Below are the code and all the weights of a small trained network. Each question names an input and a target symbol and asks about switching units off, where a switched-off unit gives its printed mean instead of its output.

import numpy as np


def w(rows, s, z=0):
    codes = np.array(rows[::2]) - 128.0
    scale = np.full(codes.shape[1], s)
    scale[-1] = z or s
    return codes * scale


def f(y):
    return y / 2 * (1 + np.tanh(0.7978845608 * (y + 0.044715 * y**3)))


def softmax(a):
    e = np.exp(a - a.max(-1, keepdims=True))
    return e / e.sum(-1, keepdims=True)


def log_softmax(a):
    a = a - a.max(-1, keepdims=True)
    return a - np.log(np.exp(a).sum(-1, keepdims=True))


def net(x, mask):
    ids = ['ΓΞΣΨαβεζμ'.index(c) for c in x.split()]
    T = len(ids)
    res = E[ids] + P[:T]
    u = 0
    for l in range(2):
        q, k, v = (res @ M[l].T for M in (Q, K, V))
        z = softmax(np.where(np.tri(T) > 0, q @ k.T / 4**0.5, -1e9)) @ v
        res = res + np.where(mask[u], z, O[l][:, -1]) @ O[l][:, :-1]
        u += 1
        y = f(res @ A[l][:, :-1].T + A[l][:, -1])
        res = res + np.where(mask[u : u + 16], y, B[l][:, -1]) @ B[l][:, :-1]
        u += 16
    return log_softmax(res[-1] @ U[:, :-1].T + U[:, -1])


Q, K, V, O, A, B = {}, {}, {}, {}, {}, {}
E = w([
[3,79,124,114,162,109,141],'Γ',
[91,161,174,107,173,202,182],'Ξ',
[165,41,232,174,187,100,99],'Σ',
[224,114,172,109,159,101,163],'Ψ',
[139,139,72,32,115,128,84],'α',
[154,133,181,173,105,55,69],'β',
[74,110,65,52,12,172,174],'ε',
[142,14,142,88,109,199,168],'ζ',
[178,31,126,93,125,96,50],'μ',
],0.017)
P = w([
[89,139,157,100,145,191,78],'0',
[79,134,114,83,153,101,193],'1',
[124,119,60,178,220,157,137],'2',
[100,135,154,101,126,168,96],'3',
[97,130,114,93,131,90,194],'4',
[142,122,72,209,167,134,132],'5',
[104,134,155,104,112,161,98],'6',
[114,130,114,102,107,83,192],'7',
[165,125,87,234,106,110,126],'8',
[112,132,154,109,100,156,97],'9',
[135,124,115,105,79,70,196],'10',
[202,126,92,251,32,82,124],'11',
[119,133,162,114,91,160,99],'12',
[122,120,132,111,86,76,196],'13',
],0.012)
Q[0] = w([
[136,67,124,120,181,30,82],'L0H1',
[69,43,254,35,61,221,101],'L0H1',
[28,69,65,197,83,190,45],'L0H1',
[156,71,164,185,130,199,200],'L0H1',
],0.012)
K[0] = w([
[143,47,146,101,165,49,65],'L0H1',
[98,6,132,113,100,213,190],'L0H1',
[21,51,57,167,63,128,100],'L0H1',
[152,97,204,194,129,143,178],'L0H1',
],0.016)
V[0] = w([
[190,102,34,191,30,128,139],'L0H1',
[165,132,119,181,124,72,79],'L0H1',
[123,149,107,16,194,111,90],'L0H1',
[99,163,119,1,245,115,102],'L0H1',
],0.0058)
O[0] = w([
[26,97,84,108,210,191,120,109],'L0H1',
[183,203,124,83,171,254,176,4],'L0H1',
[107,93,196,197,48,200,135,111],'L0H1',
[136,117,224,216,33,160,133,115],'L0H1',
],0.004,0.0041)
A[0] = w([
[126,138,144,107,165,114,183,82],'L0N1',
[100,109,87,164,156,159,135,106],'L0N2',
[204,152,137,122,115,177,84,5],'L0N3',
[125,106,93,111,160,142,62,146],'L0N4',
[148,152,125,120,70,166,93,77],'L0N5',
[138,128,119,142,173,164,60,25],'L0N6',
[161,101,94,185,94,117,170,95],'L0N7',
[129,185,154,142,105,127,76,115],'L0N8',
[196,143,107,110,114,139,160,169],'L0N9',
[180,119,128,137,65,112,135,105],'L0N10',
[107,167,80,93,251,166,133,134],'L0N11',
[132,149,138,127,154,60,152,160],'L0N12',
[146,165,97,183,103,171,130,178],'L0N13',
[114,177,160,60,146,120,112,114],'L0N14',
[103,136,143,80,195,105,101,187],'L0N15',
[108,153,158,123,156,168,102,6],'L0N16',
],0.016,0.0023)
B[0] = w([
[111,75,104,149,131,66,170,226],'L0N1',
[166,178,105,116,173,38,123,224],'L0N2',
[87,89,132,191,53,57,188,152],'L0N3',
[107,96,173,166,176,155,123,245],'L0N4',
[106,178,144,98,251,116,139,152],'L0N5',
[71,182,71,87,121,71,169,179],'L0N6',
[214,86,108,156,109,101,92,254],'L0N7',
[166,118,30,127,151,77,111,150],'L0N8',
[85,148,110,98,183,167,141,204],'L0N9',
[90,142,124,118,145,191,142,233],'L0N10',
[2,89,138,83,164,185,157,224],'L0N11',
[115,143,79,190,178,174,118,222],'L0N12',
[179,35,138,175,179,95,125,130],'L0N13',
[170,129,185,202,124,86,99,149],'L0N14',
[146,63,142,91,86,195,131,197],'L0N15',
[148,67,88,122,124,90,78,142],'L0N16',
],0.014,0.0028)
Q[1] = w([
[165,123,128,95,138,188,182],'L1H1',
[94,112,208,151,91,92,115],'L1H1',
[144,150,172,110,142,186,144],'L1H1',
[109,42,192,40,144,92,1],'L1H1',
],0.014)
K[1] = w([
[160,129,207,90,140,142,154],'L1H1',
[131,131,69,161,77,204,147],'L1H1',
[160,176,165,107,143,175,113],'L1H1',
[171,85,2,75,139,193,83],'L1H1',
],0.013)
V[1] = w([
[97,135,91,194,111,145,2],'L1H1',
[158,162,38,70,128,146,202],'L1H1',
[33,217,34,220,104,150,112],'L1H1',
[166,157,136,251,207,193,223],'L1H1',
],0.0064)
O[1] = w([
[69,77,101,200,125,184,85,37],'L1H1',
[104,181,210,104,168,117,108,106],'L1H1',
[3,176,168,240,105,107,85,3],'L1H1',
[118,111,235,192,98,93,229,161],'L1H1',
],0.0051,0.0059)
A[1] = w([
[125,106,179,86,156,157,57,143],'L1N1',
[134,114,133,171,170,144,140,41],'L1N2',
[133,138,191,99,121,90,175,85],'L1N3',
[61,141,169,112,110,170,43,16],'L1N4',
[153,193,86,97,73,114,118,173],'L1N5',
[253,147,111,223,127,94,92,82],'L1N6',
[248,143,115,176,27,119,106,94],'L1N7',
[173,147,139,141,163,87,130,133],'L1N8',
[212,133,85,218,173,62,113,154],'L1N9',
[89,165,117,86,179,136,157,73],'L1N10',
[113,167,112,114,184,68,104,89],'L1N11',
[179,68,130,191,112,94,90,134],'L1N12',
[125,167,142,191,175,148,112,127],'L1N13',
[81,135,83,114,36,106,92,84],'L1N14',
[136,162,85,100,121,70,83,3],'L1N15',
[153,118,86,108,166,163,109,108],'L1N16',
],0.012,0.0042)
B[1] = w([
[73,132,115,138,96,168,86,227],'L1N1',
[81,139,167,81,81,115,172,176],'L1N2',
[102,172,26,199,93,140,142,190],'L1N3',
[228,179,156,109,130,92,191,152],'L1N4',
[167,174,180,134,139,123,171,134],'L1N5',
[102,91,177,115,41,24,51,202],'L1N6',
[109,141,5,181,183,153,55,170],'L1N7',
[93,111,124,141,101,164,125,165],'L1N8',
[169,159,136,155,193,198,133,254],'L1N9',
[120,138,114,134,135,84,47,193],'L1N10',
[114,106,153,117,100,141,209,169],'L1N11',
[168,156,145,90,108,135,199,218],'L1N12',
[203,75,101,108,110,132,126,149],'L1N13',
[14,109,141,55,141,97,198,137],'L1N14',
[166,103,162,131,99,170,155,131],'L1N15',
[109,142,164,158,102,104,168,231],'L1N16',
],0.016,0.0074)
U = w([
[18,58,147,132,181,36,127,164],'Γ',
[81,163,137,103,254,182,167,140],'Ξ',
[102,120,216,97,90,85,175,72],'Σ',
[108,115,141,143,134,85,83,191],'Ψ',
[77,247,126,40,151,129,112,243],'α',
[46,175,118,138,85,127,156,35],'β',
[31,115,136,69,89,219,99,188],'ε',
[127,111,35,17,110,117,160,109],'ζ',
[61,162,127,29,102,102,168,2],'μ',
],0.005,0.0031)

Each question gives the input, a string of symbols that net reads in full, and the target symbol t.
The units are the heads (4 rows each of Q, K, V and O) and the neurons (one row each of A and B). Each row of codes is followed by its name. A weight is (code - 128) times the scale printed after its matrix; where a second scale follows, it is the last column's (O, A, B and U).
mask holds one flag per unit, layer by layer, with each layer's heads first. A switched-off unit (its flag False) gives its mean, the last column of its rows in O or B, instead of its output. The means were averaged over made-up inputs and are rounded, as every weight is.
A unit's drop is (log p(t) with every unit on - log p(t) with that unit switched off) / (log p(t) with every unit on - log p(t) with every unit switched off).
The circuit of an input: a set's keep is (log p(t) with only the set's units on - log p(t) with every unit switched off) / (log p(t) with every unit on - log p(t) with every unit switched off). Starting from the 12 units with the biggest drops (on a tie, the unit counted first), units are removed one at a time, each time the one whose removal leaves the highest keep (on an exact tie, the one counted first), for as long as the keep stays at least 0.8.
circuit, biggest first: the units of the circuit, biggest drop first
unit that matters most: the unit with the biggest drop
k most important neurons: the k neurons with the biggest drops, biggest first
k most important neurons of layer l: the k neurons of layer l with the biggest drops, biggest first
input ζ ζ ζ ζ ζ β Ψ Γ Ψ ζ ζ Γ, target Ξ: circuit, biggest first -> [L0H1 L1N9 L0N2]
input μ Γ Ψ Ψ Σ Ψ ζ Ψ, target Ξ: 2 most important neurons -> [L0N9 L0N12]
input ζ Ξ Ψ Ξ Ξ Ξ Σ Γ ζ ζ α β, target Γ: unit that matters most -> L0H1
input ζ ζ μ Ξ ζ ζ Σ ζ α Σ β Ψ, target Γ: 4 most important neurons of layer 1 -> [L1N10 L1N16 L1N9 L1N12]
input Σ Ξ ζ Ξ Σ ζ, target Ξ: circuit, biggest first -> [L0N2 L1N9]
input Γ Ξ Ψ Γ α ζ Σ ζ Ξ, target Ξ: circuit, biggest first -> [L0N13 L1N9]
input ζ Ψ β ζ Ξ μ Ξ Ψ ζ μ ζ ζ Ξ, target ε: circuit, biggest first -> [L1N1 L0N11 L0H1]
input ζ ζ ζ Ξ ζ Ξ Ξ ζ Σ Σ ζ Ξ, target Ψ: 3 most important neurons -> [L1N6 L1N7 L0N7]
input ζ μ Σ ζ ζ Ξ, target Γ: circuit, biggest first -> [L0N11 L1N10]
input ε ε Ξ Σ Σ, target Σ: 2 most important neurons -> [L0N12 L0N11]
input Γ β Ξ Ψ β, target Ψ: 2 most important neurons -> [L1N6 L0N11]
input β α ζ Σ ζ Σ ζ Ξ ζ, target Ψ: 3 most important neurons -> [L1N6 L0N7 L1N7]
input β Ξ ε ζ ζ β Ξ Γ Γ, target Ξ: circuit, biggest first -> [L0N2 L1N9]
input Ξ ζ β α Ψ Ψ Σ Σ β Γ, target Σ: most important neuron of layer 0 -> [L0N8]
input Ξ ζ Γ Σ Ξ ζ Σ, target ε: 2 most important neurons of layer 0 -> [L0N15 L0N2]
input μ Ξ ζ Ξ, target ε: 2 most important neurons of layer 0 -> [L0N15 L0N16]
input ζ Σ ζ β, target Σ: circuit, biggest first -> [L0N8 L1N6 L1N15 L1N12]
input ζ Γ ζ μ β ζ ζ ε Γ μ ζ Γ, target Σ: circuit, biggest first -> [L1N6 L1N12 L0N7]
input ε ζ β Ξ Ξ Ψ Γ α Σ ζ Σ ζ, target Σ: circuit, biggest first -> [L1N6 L0N7 L1N12]
input ζ μ Γ β ζ μ ε α ε ζ β Ψ, target Γ: unit that matters most -> L0H1
input ζ ζ Σ Σ Ξ Ξ Γ Ψ β Ξ ζ Ψ ε, target α: circuit, biggest first -> [L0N5 L1N10]
input ζ ζ ε ζ Ξ β Ξ, target Σ: 2 most important neurons -> [L0N16 L1N4]
input ε Ψ ε ζ β α, target Γ: 3 most important neurons of layer 1 -> [L1N10 L1N9 L1N12]
input ζ ζ ζ β Σ, target Σ: 4 most important neurons of layer 0 -> [L0N12 L0N11 L0N6 L0N1]
